Below is a small trained network, with its code and all its weights. Each question gives an input and a target symbol and asks what happens when units are switched off, that is, made to give their printed mean instead of their output.

import numpy as np


def w(rows, s, z=0):
    codes = np.array(rows[::2]) - 128.0
    scale = np.full(codes.shape[1], s)
    scale[-1] = z or s
    return codes * scale


def f(y):
    return np.maximum(y, 0)


def softmax(a):
    e = np.exp(a - a.max(-1, keepdims=True))
    return e / e.sum(-1, keepdims=True)


def log_softmax(a):
    a = a - a.max(-1, keepdims=True)
    return a - np.log(np.exp(a).sum(-1, keepdims=True))


def net(x, mask):
    ids = ['ΘΞΠΣαβγεμτψω'.index(c) for c in x.split()]
    T = len(ids)
    res = E[ids] + P[:T]
    u = 0
    for l in range(3):
        r = res
        for j in range(2):
            rows = slice(2 * j, 2 * j + 2)
            q, k, v = (r @ M[l][rows].T for M in (Q, K, V))
            z = softmax(np.where(np.tri(T) > 0, q @ k.T / 2**0.5, -1e9)) @ v
            o = O[l][rows]
            res = res + np.where(mask[u + j], z, o[:, -1]) @ o[:, :-1]
        u += 2
        y = f(res @ A[l][:, :-1].T + A[l][:, -1])
        res = res + np.where(mask[u : u + 4], y, B[l][:, -1]) @ B[l][:, :-1]
        u += 4
    return log_softmax(res[-1] @ U[:, :-1].T + U[:, -1])


Q, K, V, O, A, B = {}, {}, {}, {}, {}, {}
E = w([
[80,113,148,149,176,139,108,31,131,176,214,129],'Θ',
[120,140,123,176,162,155,121,120,113,112,188,112],'Ξ',
[163,85,73,144,144,143,140,172,113,143,144,130],'Π',
[82,116,110,154,131,111,163,150,104,148,182,191],'Σ',
[106,157,61,151,108,113,169,109,181,77,115,97],'α',
[155,141,64,128,123,52,141,148,121,126,183,132],'β',
[178,201,138,164,187,82,159,102,144,88,168,58],'γ',
[74,126,215,84,176,71,154,172,201,74,80,160],'ε',
[51,51,144,76,79,182,154,65,185,76,101,129],'μ',
[147,63,133,84,108,69,8,135,129,121,182,140],'τ',
[159,135,164,143,52,140,143,89,108,163,201,33],'ψ',
[98,187,101,86,189,194,45,37,145,48,136,175],'ω',
],0.016)
P = w([
[64,89,112,143,194,213,127,173,158,192,195,68],'0',
[56,148,74,1,178,137,153,136,43,91,156,52],'1',
[109,104,134,198,182,171,118,154,158,173,164,111],'2',
[76,172,86,22,145,123,139,102,50,84,170,116],'3',
[146,102,147,209,134,122,128,161,142,118,123,126],'4',
[98,186,102,57,118,102,133,76,62,79,157,183],'5',
[205,106,152,187,88,131,109,129,175,103,137,167],'6',
[98,176,94,91,96,94,129,60,62,54,152,235],'7',
[224,96,135,188,77,131,100,130,160,102,149,155],'8',
],0.0095)
Q[0] = w([
[145,61,107,204,136,123,126,173,170,168,98,80],'L0H0',
[121,140,71,48,85,82,164,69,58,66,159,124],'L0H0',
[107,114,55,144,164,96,103,80,77,9,254,186],'L0H1',
[80,140,137,16,155,83,126,145,79,97,81,160],'L0H1',
],0.008)
K[0] = w([
[70,88,148,132,135,134,151,175,104,163,151,113],'L0H0',
[158,178,156,110,67,119,97,82,159,121,108,125],'L0H0',
[188,115,125,129,73,94,121,73,121,59,105,255],'L0H1',
[92,100,194,50,167,167,74,131,155,79,70,187],'L0H1',
],0.0085)
V[0] = w([
[185,121,164,166,117,123,137,99,51,171,104,147],'L0H0',
[83,56,185,167,155,146,120,189,138,146,212,38],'L0H0',
[146,99,1,199,119,171,151,167,122,160,239,161],'L0H1',
[69,55,176,90,130,80,147,170,172,62,160,161],'L0H1',
],0.0055)
O[0] = w([
[178,111,163,107,71,63,63,173,118,51,69,172,3],'L0H0',
[88,142,109,224,181,119,100,100,157,186,78,53,247],'L0H0',
[66,110,131,251,125,83,139,163,72,123,96,135,212],'L0H1',
[83,254,112,89,135,103,37,105,182,230,194,204,206],'L0H1',
],0.0071,0.0041)
A[0] = w([
[90,114,255,178,97,190,115,129,137,216,148,150,95],'L0N0',
[172,103,106,155,109,207,98,160,149,153,112,106,134],'L0N1',
[97,198,70,160,141,93,158,98,110,160,179,147,76],'L0N2',
[115,40,174,165,78,95,128,170,171,119,93,109,248],'L0N3',
],0.0069,0.0013)
B[0] = w([
[72,168,183,128,46,76,174,212,1,102,117,116,189],'L0N0',
[131,210,192,120,144,177,163,212,146,152,82,117,156],'L0N1',
[146,145,48,146,201,73,178,62,137,98,64,125,254],'L0N2',
[126,153,145,141,130,243,149,154,135,189,172,244,169],'L0N3',
],0.0072,0.0081)
Q[1] = w([
[144,41,144,88,62,113,114,151,163,169,71,64],'L1H0',
[140,189,125,44,136,141,119,98,147,114,134,112],'L1H0',
[174,144,190,80,121,165,66,141,254,141,149,150],'L1H1',
[137,96,111,122,67,156,95,92,62,78,128,89],'L1H1',
],0.0081)
K[1] = w([
[16,159,52,100,254,165,151,181,11,246,125,13],'L1H0',
[107,147,174,98,88,181,43,96,85,168,179,89],'L1H0',
[16,54,116,70,206,186,47,155,141,150,139,129],'L1H1',
[125,162,43,132,86,104,164,90,34,80,172,23],'L1H1',
],0.0052)
V[1] = w([
[54,153,172,104,106,145,158,91,200,78,2,246],'L1H0',
[21,75,24,159,8,141,244,93,204,149,138,78],'L1H0',
[116,56,68,88,100,129,119,214,132,164,47,118],'L1H1',
[61,106,204,164,210,145,108,133,128,110,170,200],'L1H1',
],0.0049)
O[1] = w([
[44,86,71,127,73,106,157,182,254,85,36,168,112],'L1H0',
[90,191,158,140,112,182,133,92,96,227,74,154,254],'L1H0',
[148,30,138,80,184,192,156,162,162,170,194,226,26],'L1H1',
[115,16,110,102,209,91,85,230,143,133,32,72,195],'L1H1',
],0.0067,0.0052)
A[1] = w([
[124,87,161,136,95,179,128,129,122,123,151,166,26],'L1N0',
[109,174,140,130,130,152,142,160,114,91,118,140,102],'L1N1',
[137,144,68,214,104,116,155,121,87,109,142,114,54],'L1N2',
[160,155,176,135,2,95,153,128,118,199,163,64,244],'L1N3',
],0.0074,0.0011)
B[1] = w([
[152,217,59,113,134,117,37,1,154,71,210,96,135],'L1N0',
[123,189,67,145,99,179,93,238,24,127,183,115,160],'L1N1',
[186,188,182,62,123,7,111,111,177,178,135,168,245],'L1N2',
[96,86,165,112,236,133,140,110,147,44,23,230,177],'L1N3',
],0.0073,0.011)
Q[2] = w([
[29,244,106,33,196,6,122,93,46,238,81,157],'L2H0',
[141,135,192,253,128,118,185,186,173,154,124,133],'L2H0',
[231,75,204,186,56,234,116,197,183,77,130,76],'L2H1',
[124,79,122,53,177,149,174,127,95,65,193,71],'L2H1',
],0.0051)
K[2] = w([
[158,55,193,146,2,70,101,94,168,81,113,201],'L2H0',
[105,219,155,153,135,78,127,181,195,232,167,37],'L2H0',
[18,127,115,87,215,128,241,97,81,211,125,58],'L2H1',
[51,129,89,128,166,227,66,141,119,98,135,73],'L2H1',
],0.0051)
V[2] = w([
[128,70,39,121,58,200,12,143,127,175,201,66],'L2H0',
[134,76,216,62,58,198,102,62,73,104,70,79],'L2H0',
[247,245,214,123,75,96,253,209,166,172,107,39],'L2H1',
[71,163,106,139,174,254,133,133,186,4,52,50],'L2H1',
],0.0041)
O[2] = w([
[186,254,140,98,183,123,134,133,156,155,143,159,11],'L2H0',
[158,142,122,137,102,83,118,54,128,149,46,79,36],'L2H0',
[87,180,106,206,142,142,153,224,158,142,123,70,163],'L2H1',
[177,95,78,111,109,197,145,144,80,72,46,118,84],'L2H1',
],0.0098,0.011)
A[2] = w([
[173,140,238,232,121,121,235,151,55,184,105,146,22],'L2N0',
[104,164,140,51,81,125,201,165,14,119,176,97,168],'L2N1',
[57,79,192,181,161,172,153,175,254,130,149,140,40],'L2N2',
[78,211,112,210,136,119,54,143,166,155,64,78,251],'L2N3',
],0.0055,0.0026)
B[2] = w([
[239,93,11,45,44,122,76,90,201,94,226,121,204],'L2N0',
[140,125,255,60,18,191,164,223,56,87,147,187,161],'L2N1',
[220,121,20,75,134,45,237,107,91,177,99,127,224],'L2N2',
[148,148,254,126,95,166,108,137,237,61,7,149,248],'L2N3',
],0.0063,0.014)
U = w([
[200,90,76,118,113,158,122,147,145,195,164,110,163],'Θ',
[163,115,177,159,216,104,126,116,195,57,152,46,131],'Ξ',
[135,112,204,187,206,128,21,177,138,156,109,198,254],'Π',
[94,105,167,148,248,72,174,212,84,105,75,173,49],'Σ',
[45,182,171,190,75,214,170,156,90,124,164,192,195],'α',
[42,166,154,104,44,89,146,188,80,165,216,160,19],'β',
[132,204,206,148,57,119,63,234,141,48,177,111,151],'γ',
[71,117,1,154,241,136,79,148,185,29,178,123,125],'ε',
[162,204,85,134,117,134,103,76,204,186,38,191,110],'μ',
[179,186,110,78,155,53,104,57,177,179,184,149,93],'τ',
[75,74,127,128,41,31,72,73,128,143,112,35,102],'ψ',
[238,81,215,41,68,124,169,133,124,97,122,147,148],'ω',
],0.0052,0.0041)

Each question gives the input, a string of symbols that net reads in full, and the target symbol t.
The units are the heads (2 rows each of Q, K, V and O) and the neurons (one row each of A and B). Each row of codes is followed by its name. A weight is (code - 128) times the scale printed after its matrix; where a second scale follows, it is the last column's (O, A, B and U).
mask holds one flag per unit, layer by layer, with each layer's heads first. A switched-off unit (its flag False) gives its mean, the last column of its rows in O or B, instead of its output. The means were averaged over made-up inputs and are rounded, as every weight is.
A unit's drop is (log p(t) with every unit on - log p(t) with that unit switched off) / (log p(t) with every unit on - log p(t) with every unit switched off).
The circuit of an input: a set's keep is (log p(t) with only the set's units on - log p(t) with every unit switched off) / (log p(t) with every unit on - log p(t) with every unit switched off). Starting from the 12 units with the biggest drops (on a tie, the unit counted first), units are removed one at a time, each time the one whose removal leaves the highest keep (on an exact tie, the one counted first), for as long as the keep stays at least 0.8.
circuit, biggest first: the units of the circuit, biggest drop first
top k neurons: the k neurons with the biggest drops, biggest first
k most important neurons of layer l: the k neurons of layer l with the biggest drops, biggest first
input Ξ Ξ Π ω ε α, target ω: circuit, biggest first -> L0H0, L2H1, L2N1
input γ τ τ Ξ τ ε Σ, target β: top 2 neurons -> L0N0, L1N3
input τ γ μ τ ω τ ε ω, target ω: circuit, biggest first -> L0H0, L2H1
input ω α γ β, target γ: top 3 neurons -> L1N2, L2N2, L2N1
input ε ω ω ω, target ω: circuit, biggest first -> L2H1, L0H0
input τ τ μ ω β Ξ α α ε, target Σ: circuit, biggest first -> L2N0, L1H1, L1H0
input γ Π Π Π γ Ξ Ξ ε, target ε: circuit, biggest first -> L1H0, L0H1, L2H0
input τ μ μ ω ψ ε, target ω: circuit, biggest first -> L0H0, L2H1, L1H0
input Θ β Ξ Ξ ψ α, target ψ: circuit, biggest first -> L2H0, L1N3
input τ Π Σ α τ β μ Ξ, target μ: circuit, biggest first -> L1H0, L2H0
input μ Ξ ψ μ Π Θ μ β, target μ: circuit, biggest first -> L1H0, L2H0
input β ψ ψ α Π τ μ γ, target τ: circuit, biggest first -> L2H1, L0H1
input β Θ Θ μ, target μ: circuit, biggest first -> L2H0, L0H1, L1H0
input Θ α Π ω Σ Π, target ω: circuit, biggest first -> L2H1, L0H0, L1H0
input Θ Ξ α, target μ: top 2 neurons -> L2N3, L2N2
input Σ μ Σ γ ψ γ α α, target γ: top 4 neurons -> L1N1, L0N3, L0N1, L2N2
input Ξ Ξ α ψ τ β, target ψ: top 4 neurons -> L1N3, L0N3, L1N2, L0N1
input Ξ τ τ γ ω α, target ω: circuit, biggest first -> L2H1, L0H0
input β Ξ Ξ τ α Ξ, target τ: top neuron -> L0N2
input β ψ ψ Θ Σ β, target β: circuit, biggest first -> L2H0, L2N3, L2N1
input τ τ ε α β Ξ Θ ψ ω, target ε: circuit, biggest first -> L1H0, L1N2
input Π ω Θ, target ψ: 2 most important neurons of layer 0 -> L0N0, L0N2
input ε Ξ β τ γ β τ α, target τ: most important neuron of layer 0 -> L0N2
input γ α α μ ψ ε Ξ α, target ε: 3 most important neurons of layer 0 -> L0N1, L0N0, L0N3
input ω Π γ Θ τ Σ Ξ, target γ: top 3 neurons -> L0N0, L1N1, L2N3
input Ξ τ β ψ ω Ξ, target ω: top neuron -> L1N2
input α γ τ Ξ μ, target α: top 2 neurons -> L0N3, L1N2
input τ ψ ψ Π α ε Σ Ξ, target ε: 2 most important neurons of layer 0 -> L0N0, L0N2
input Θ τ α Ξ β ψ ε μ, target ψ: top 2 neurons -> L1N3, L0N3
input α β ψ, target ω: top 2 neurons -> L2N0, L1N3
